Here is a tiny trained network, its code and every weight. The questions are about switching its units off for an input and a target symbol, where a switched-off unit gives its printed mean instead of its output.

import numpy as np


def w(rows, s, z=0):
    codes = np.array(rows[::2]) - 128.0
    scale = np.full(codes.shape[1], s)
    scale[-1] = z or s
    return codes * scale


def norm(h):
    return h / np.sqrt((h * h).mean(-1, keepdims=True) + 1e-5)


def f(y):
    return np.maximum(y, 0)


def softmax(a):
    e = np.exp(a - a.max(-1, keepdims=True))
    return e / e.sum(-1, keepdims=True)


def log_softmax(a):
    a = a - a.max(-1, keepdims=True)
    return a - np.log(np.exp(a).sum(-1, keepdims=True))


def net(x, mask):
    ids = ['ΓΞΨβδεζλμστφ'.index(c) for c in x.split()]
    T = len(ids)
    res = E[ids] + P[:T]
    u = 0
    for l in range(2):
        r = norm(res)
        for j in range(2):
            rows = slice(2 * j, 2 * j + 2)
            q, k, v = (r @ M[l][rows].T for M in (Q, K, V))
            z = softmax(np.where(np.tri(T) > 0, q @ k.T / 2**0.5, -1e9)) @ v
            o = O[l][rows]
            res = res + np.where(mask[u + j], z, o[:, -1]) @ o[:, :-1]
        u += 2
        y = f(norm(res) @ A[l][:, :-1].T + A[l][:, -1])
        res = res + np.where(mask[u : u + 8], y, B[l][:, -1]) @ B[l][:, :-1]
        u += 8
    return log_softmax(norm(res)[-1] @ U[:, :-1].T + U[:, -1])


Q, K, V, O, A, B = {}, {}, {}, {}, {}, {}
E = w([
[77,125,41,92,128,126,91],'Γ',
[63,125,112,175,137,101,90],'Ξ',
[78,114,85,107,95,128,136],'Ψ',
[65,108,83,186,164,67,106],'β',
[81,71,129,125,152,114,98],'δ',
[86,87,77,173,180,119,139],'ε',
[89,142,110,126,99,88,73],'ζ',
[86,141,103,144,149,28,116],'λ',
[125,124,92,158,98,68,113],'μ',
[41,111,67,89,126,156,68],'σ',
[169,199,255,60,202,223,186],'τ',
[100,85,113,124,130,92,127],'φ',
],0.0054)
P = w([
[254,166,191,114,132,185,172],'0',
[83,107,80,78,199,135,124],'1',
[98,116,82,81,175,134,124],'2',
[86,107,84,71,193,123,128],'3',
[95,118,77,77,188,143,125],'4',
[88,116,75,83,206,141,128],'5',
[93,112,76,77,191,141,117],'6',
[92,101,79,75,197,158,120],'7',
],0.0021)
Q[0] = w([
[5,73,24,83,205,96,88],'0.h1',
[27,182,81,63,243,110,121],'0.h1',
[50,82,87,137,226,125,59],'0.h2',
[219,120,254,160,112,189,164],'0.h2',
],0.0067)
K[0] = w([
[227,202,242,169,97,158,191],'0.h1',
[212,188,254,75,136,247,228],'0.h1',
[184,181,200,104,39,172,163],'0.h2',
[30,102,10,110,81,87,57],'0.h2',
],0.006)
V[0] = w([
[63,248,178,143,82,82,3],'0.h1',
[88,150,75,158,162,125,118],'0.h1',
[135,153,190,25,68,136,123],'0.h2',
[115,59,199,197,175,189,67],'0.h2',
],0.0051)
O[0] = w([
[93,145,41,91,255,65,35,248],'0.h1',
[115,36,175,166,143,160,95,197],'0.h1',
[129,174,33,54,94,117,160,103],'0.h2',
[251,72,120,153,153,129,137,24],'0.h2',
],0.0049,0.0017)
A[0] = w([
[59,135,112,113,166,125,65,125],'0.n1',
[140,160,104,60,137,86,254,183],'0.n2',
[128,118,195,220,163,123,127,39],'0.n3',
[120,167,153,168,224,180,201,254],'0.n4',
[242,133,92,99,127,42,128,229],'0.n5',
[139,176,182,84,228,183,111,127],'0.n6',
[144,126,172,101,22,145,228,195],'0.n7',
[233,83,54,174,172,116,181,61],'0.n8',
],0.0051,0.0021)
B[0] = w([
[188,78,150,191,129,132,176,255],'0.n1',
[143,133,181,92,202,190,68,181],'0.n2',
[92,115,124,28,175,201,140,155],'0.n3',
[156,164,181,2,53,94,33,165],'0.n4',
[118,97,25,156,128,160,14,181],'0.n5',
[198,206,163,5,85,33,121,159],'0.n6',
[229,179,174,120,162,43,85,178],'0.n7',
[126,30,179,125,28,19,48,163],'0.n8',
],0.0049,0.0053)
Q[1] = w([
[63,155,86,70,214,110,26],'1.h1',
[37,25,114,158,224,180,48],'1.h1',
[210,202,137,175,25,132,195],'1.h2',
[192,254,124,177,51,137,183],'1.h2',
],0.0066)
K[1] = w([
[219,211,187,86,149,110,39],'1.h1',
[179,249,137,48,46,171,118],'1.h1',
[71,47,127,167,196,78,102],'1.h2',
[69,1,92,206,189,112,130],'1.h2',
],0.0073)
V[1] = w([
[32,138,95,132,53,254,166],'1.h1',
[68,155,158,246,105,101,143],'1.h1',
[68,169,94,189,92,115,76],'1.h2',
[155,136,50,140,50,97,127],'1.h2',
],0.0049)
O[1] = w([
[31,62,160,78,66,92,4,2],'1.h1',
[181,170,144,183,77,206,4,38],'1.h1',
[101,215,127,194,52,195,90,209],'1.h2',
[176,122,41,144,19,67,89,99],'1.h2',
],0.0038,0.0017)
A[1] = w([
[218,117,68,60,169,84,184,50],'1.n1',
[208,68,243,169,94,103,145,54],'1.n2',
[196,171,159,199,169,168,229,49],'1.n3',
[105,133,231,221,157,118,99,1],'1.n4',
[96,204,168,36,87,192,170,88],'1.n5',
[78,100,109,139,119,3,55,110],'1.n6',
[97,215,94,104,66,111,91,243],'1.n7',
[138,161,61,154,197,84,155,206],'1.n8',
],0.0052,0.0013)
B[1] = w([
[106,102,126,198,87,176,97,248],'1.n1',
[112,161,37,99,65,144,155,184],'1.n2',
[2,189,156,172,105,89,137,174],'1.n3',
[159,110,77,93,141,221,163,170],'1.n4',
[199,137,157,28,153,57,123,164],'1.n5',
[110,149,125,59,64,106,146,246],'1.n6',
[168,96,183,166,183,183,100,226],'1.n7',
[101,155,185,137,73,108,149,253],'1.n8',
],0.0061,0.0041)
U = w([
[20,212,198,234,144,105,179,115],'Γ',
[133,106,167,109,38,226,244,58],'Ξ',
[165,182,124,243,137,238,46,91],'Ψ',
[20,59,180,85,42,130,34,122],'β',
[57,23,104,181,96,27,235,72],'δ',
[196,39,156,215,225,28,42,46],'ε',
[254,56,90,162,54,71,125,250],'ζ',
[153,202,162,124,67,96,204,248],'λ',
[120,137,5,71,104,226,170,5],'μ',
[184,186,239,23,156,75,90,130],'σ',
[60,209,32,96,207,43,60,31],'τ',
[95,49,202,114,253,204,157,179],'φ',
],0.0055,0.0013)

Each question gives the input, a string of symbols that net reads in full, and the target symbol t.
The units are the heads (2 rows each of Q, K, V and O) and the neurons (one row each of A and B). Each row of codes is followed by its name. A weight is (code - 128) times the scale printed after its matrix; where a second scale follows, it is the last column's (O, A, B and U).
mask holds one flag per unit, layer by layer, with each layer's heads first. A switched-off unit (its flag False) gives its mean, the last column of its rows in O or B, instead of its output. The means were averaged over made-up inputs and are rounded, as every weight is.
A unit's drop is (log p(t) with every unit on - log p(t) with that unit switched off) / (log p(t) with every unit on - log p(t) with every unit switched off).
The circuit of an input: a set's keep is (log p(t) with only the set's units on - log p(t) with every unit switched off) / (log p(t) with every unit on - log p(t) with every unit switched off). Starting from the 12 units with the biggest drops (on a tie, the unit counted first), units are removed one at a time, each time the one whose removal leaves the highest keep (on an exact tie, the one counted first), for as long as the keep stays at least 0.8.
units of the circuit, in order: the units of the circuit, biggest drop first
most important unit: the unit with the biggest drop
top k neurons: the k neurons with the biggest drops, biggest first
k most important neurons of layer l: the k neurons of layer l with the biggest drops, biggest first
heads that matter: for each layer, one digit per head in row order, 1 if its drop is at least 0.15 and else 0, layers parted by /
drop when u is switched off: that unit's drop, to one decimal
input δ Γ Ψ β Γ ε, target ζ: most important unit => 0.h2
input λ μ σ Γ δ Γ, target Γ: heads that matter => 00 / 10
input μ Γ Γ, target Ψ: heads that matter => 01 / 00
input μ ζ Γ β μ Γ Ψ, target Ψ: heads that matter => 01 / 00
input ζ β ζ Γ Γ ζ, target τ: heads that matter => 10 / 00
input φ β φ Γ, target λ: units of the circuit, in order => [0.h1, 0.n7]
input ζ ζ Γ Γ λ β ζ δ, target τ: heads that matter => 10 / 00
input σ Γ β μ, target δ: units of the circuit, in order => [1.h1, 0.n6]
input β β Γ β ε, target φ: units of the circuit, in order => [0.n3, 1.h2, 0.h2]
input β δ τ λ Γ φ, target ε: top 3 neurons => [0.n2, 0.n5, 0.n7]
input ε β λ ζ τ ζ Ξ β, target δ: 2 most important neurons of layer 0 => [0.n8, 0.n6]
input λ μ β, target Γ: units of the circuit, in order => [1.h1, 1.n3]
input μ μ λ, target Ψ: heads that matter => 01 / 10
input ζ Γ Γ Γ ε, target τ: heads that matter => 10 / 00
input ε Ψ Ξ Γ β β, target Ξ: units of the circuit, in order => [0.h1]
input Ψ μ ε τ Γ δ, target φ: heads that matter => 11 / 11
input φ Ξ Γ δ ζ, target λ: heads that matter => 10 / 00
input Ψ λ μ Ξ, target σ: heads that matter => 11 / 00
input β Γ β Ξ, target φ: heads that matter => 00 / 00
input Ξ Γ ζ Γ, target ε: most important unit => 0.h2
input Γ Γ Γ β Γ ζ λ, target β: heads that matter => 11 / 10
input Ξ Γ λ μ, target ε: heads that matter => 11 / 10
input ε Ξ Ψ δ Γ, target Ξ: heads that matter => 11 / 00
input ζ τ ε δ Ξ Ψ φ, target ε: 3 most important neurons of layer 0 => [0.n2, 0.n7, 0.n5]
input μ Γ β μ τ Γ, target μ: 2 most important neurons of layer 1 => [1.n1, 1.n7]
input Ψ Ξ Γ, target σ: 2 most important neurons of layer 1 => [1.n5, 1.n7]
input ζ Ψ β ζ Γ β, target τ: units of the circuit, in order => [0.h1]
input δ β β, target ζ: drop when 0.h2 is switched off => 1.3
